Below is a small trained network, with its code and all its weights. Each question gives an input and a target symbol and asks what happens when units are switched off, that is, made to give their printed mean instead of their output.

import numpy as np


def w(rows, s, z=0):
    codes = np.array(rows[::2]) - 128.0
    scale = np.full(codes.shape[1], s)
    scale[-1] = z or s
    return codes * scale


def norm(h):
    return h / np.sqrt((h * h).mean(-1, keepdims=True) + 1e-5)


def f(y):
    return np.maximum(y, 0)


def softmax(a):
    e = np.exp(a - a.max(-1, keepdims=True))
    return e / e.sum(-1, keepdims=True)


def log_softmax(a):
    a = a - a.max(-1, keepdims=True)
    return a - np.log(np.exp(a).sum(-1, keepdims=True))


def net(x, mask):
    ids = ['αγδεζηθλμπστφψω'.index(c) for c in x.split()]
    T = len(ids)
    res = E[ids] + P[:T]
    q, k, v = (norm(res) @ M[0].T for M in (Q, K, V))
    z = softmax(np.where(np.tri(T) > 0, q @ k.T / 4**0.5, -1e9)) @ v
    res = res + np.where(mask[0], z, O[0][:, -1]) @ O[0][:, :-1]
    y = f(norm(res) @ A[0][:, :-1].T + A[0][:, -1])
    res = res + np.where(mask[1:13], y, B[0][:, -1]) @ B[0][:, :-1]
    return log_softmax(norm(res)[-1] @ U[:, :-1].T + U[:, -1])


Q, K, V, O, A, B = {}, {}, {}, {}, {}, {}
E = w([
[13,73,174],'α',
[13,155,129],'γ',
[133,169,82],'δ',
[158,148,38],'ε',
[129,52,155],'ζ',
[128,58,158],'η',
[129,72,147],'θ',
[145,174,60],'λ',
[158,113,93],'μ',
[138,174,80],'π',
[130,68,158],'σ',
[25,102,157],'τ',
[128,22,158],'φ',
[176,126,236],'ψ',
[39,144,248],'ω',
],0.016)
P = w([
[71,11,86],'0',
[115,43,93],'1',
[131,85,99],'2',
[142,98,118],'3',
[140,98,124],'4',
[145,119,115],'5',
[150,109,130],'6',
[152,114,124],'7',
],0.012)
Q[0] = w([
[86,130,118],'head 0',
[154,255,7],'head 0',
[185,100,171],'head 0',
[23,99,115],'head 0',
],0.0048)
K[0] = w([
[142,82,137],'head 0',
[86,103,1],'head 0',
[109,188,149],'head 0',
[213,100,141],'head 0',
],0.0052)
V[0] = w([
[2,47,11],'head 0',
[86,222,233],'head 0',
[73,84,27],'head 0',
[37,70,49],'head 0',
],0.0088)
O[0] = w([
[164,4,186,254],'head 0',
[184,209,154,73],'head 0',
[126,52,179,180],'head 0',
[156,41,167,220],'head 0',
],0.012,0.0069)
A[0] = w([
[172,168,182,204],'neuron 0',
[124,183,158,113],'neuron 1',
[124,193,161,200],'neuron 2',
[129,185,105,112],'neuron 3',
[153,81,83,155],'neuron 4',
[152,92,97,81],'neuron 5',
[111,89,69,168],'neuron 6',
[143,78,127,134],'neuron 7',
[46,139,54,255],'neuron 8',
[100,115,118,103],'neuron 9',
[150,153,173,142],'neuron 10',
[251,114,69,115],'neuron 11',
],0.02,0.0025)
B[0] = w([
[150,190,139,164],'neuron 0',
[79,97,117,146],'neuron 1',
[112,62,124,152],'neuron 2',
[205,120,192,135],'neuron 3',
[133,169,189,210],'neuron 4',
[144,162,158,182],'neuron 5',
[165,178,168,186],'neuron 6',
[174,136,90,245],'neuron 7',
[179,135,253,138],'neuron 8',
[149,138,118,147],'neuron 9',
[121,183,100,156],'neuron 10',
[44,30,218,165],'neuron 11',
],0.025,0.011)
U = w([
[153,12,159,244],'α',
[140,180,181,169],'γ',
[70,171,162,107],'δ',
[117,138,121,16],'ε',
[10,144,188,194],'ζ',
[94,94,113,12],'η',
[110,128,102,70],'θ',
[110,119,84,124],'λ',
[124,128,114,37],'μ',
[206,233,137,123],'π',
[108,112,105,45],'σ',
[118,127,96,56],'τ',
[129,136,91,173],'φ',
[114,122,83,108],'ψ',
[125,144,107,2],'ω',
],0.012,0.0046)

Each question gives the input, a string of symbols that net reads in full, and the target symbol t.
The units are the heads (4 rows each of Q, K, V and O) and the neurons (one row each of A and B). Each row of codes is followed by its name. A weight is (code - 128) times the scale printed after its matrix; where a second scale follows, it is the last column's (O, A, B and U).
mask holds one flag per unit, heads first, then neurons. A switched-off unit (its flag False) gives its mean, the last column of its rows in O or B, instead of its output. The means were averaged over made-up inputs and are rounded, as every weight is.
A unit's drop is (log p(t) with every unit on - log p(t) with that unit switched off) / (log p(t) with every unit on - log p(t) with every unit switched off).
The circuit of an input: a set's keep is (log p(t) with only the set's units on - log p(t) with every unit switched off) / (log p(t) with every unit on - log p(t) with every unit switched off). Starting from the 12 units with the biggest drops (on a tie, the unit counted first), units are removed one at a time, each time the one whose removal leaves the highest keep (on an exact tie, the one counted first), for as long as the keep stays at least 0.8.
units of the circuit, in order: the units of the circuit, biggest drop first
top k neurons: the k neurons with the biggest drops, biggest first
drop when u is switched off: that unit's drop, to one decimal
input ω σ λ ψ θ, target π: units of the circuit, in order => (head 0)
input σ ω δ α ψ ω, target ζ: top 2 neurons => (neuron 2; neuron 7)
input ω λ ζ ω ω η ω ψ, target ζ: top 2 neurons => (neuron 11; neuron 7)
input ω ψ μ ω γ μ ω θ, target ζ: units of the circuit, in order => (neuron 11; head 0)
input τ ψ σ η, target π: units of the circuit, in order => (head 0; neuron 11)
input ω ζ ψ σ ω ω σ δ, target ζ: units of the circuit, in order => (neuron 11; head 0)
input σ σ α ω ψ ω ω φ, target ζ: units of the circuit, in order => (head 0; neuron 11)
input ε γ ψ ω σ, target ζ: units of the circuit, in order => (head 0; neuron 11)
input σ τ τ ζ ψ, target π: units of the circuit, in order => (head 0; neuron 0; neuron 10)
input γ δ ψ η σ, target π: units of the circuit, in order => (head 0; neuron 11)
input η σ ψ, target π: top 2 neurons => (neuron 0; neuron 11)
input θ ω ψ ω ω μ ε ω, target ζ: units of the circuit, in order => (head 0; neuron 1; neuron 2; neuron 10)
input λ ε η σ ω ω ψ, target ζ: top 2 neurons => (neuron 7; neuron 1)
input σ ω ε ψ η η, target π: units of the circuit, in order => (head 0)
input τ η σ ψ ω σ, target ζ: drop when neuron 11 is switched off => 1.0
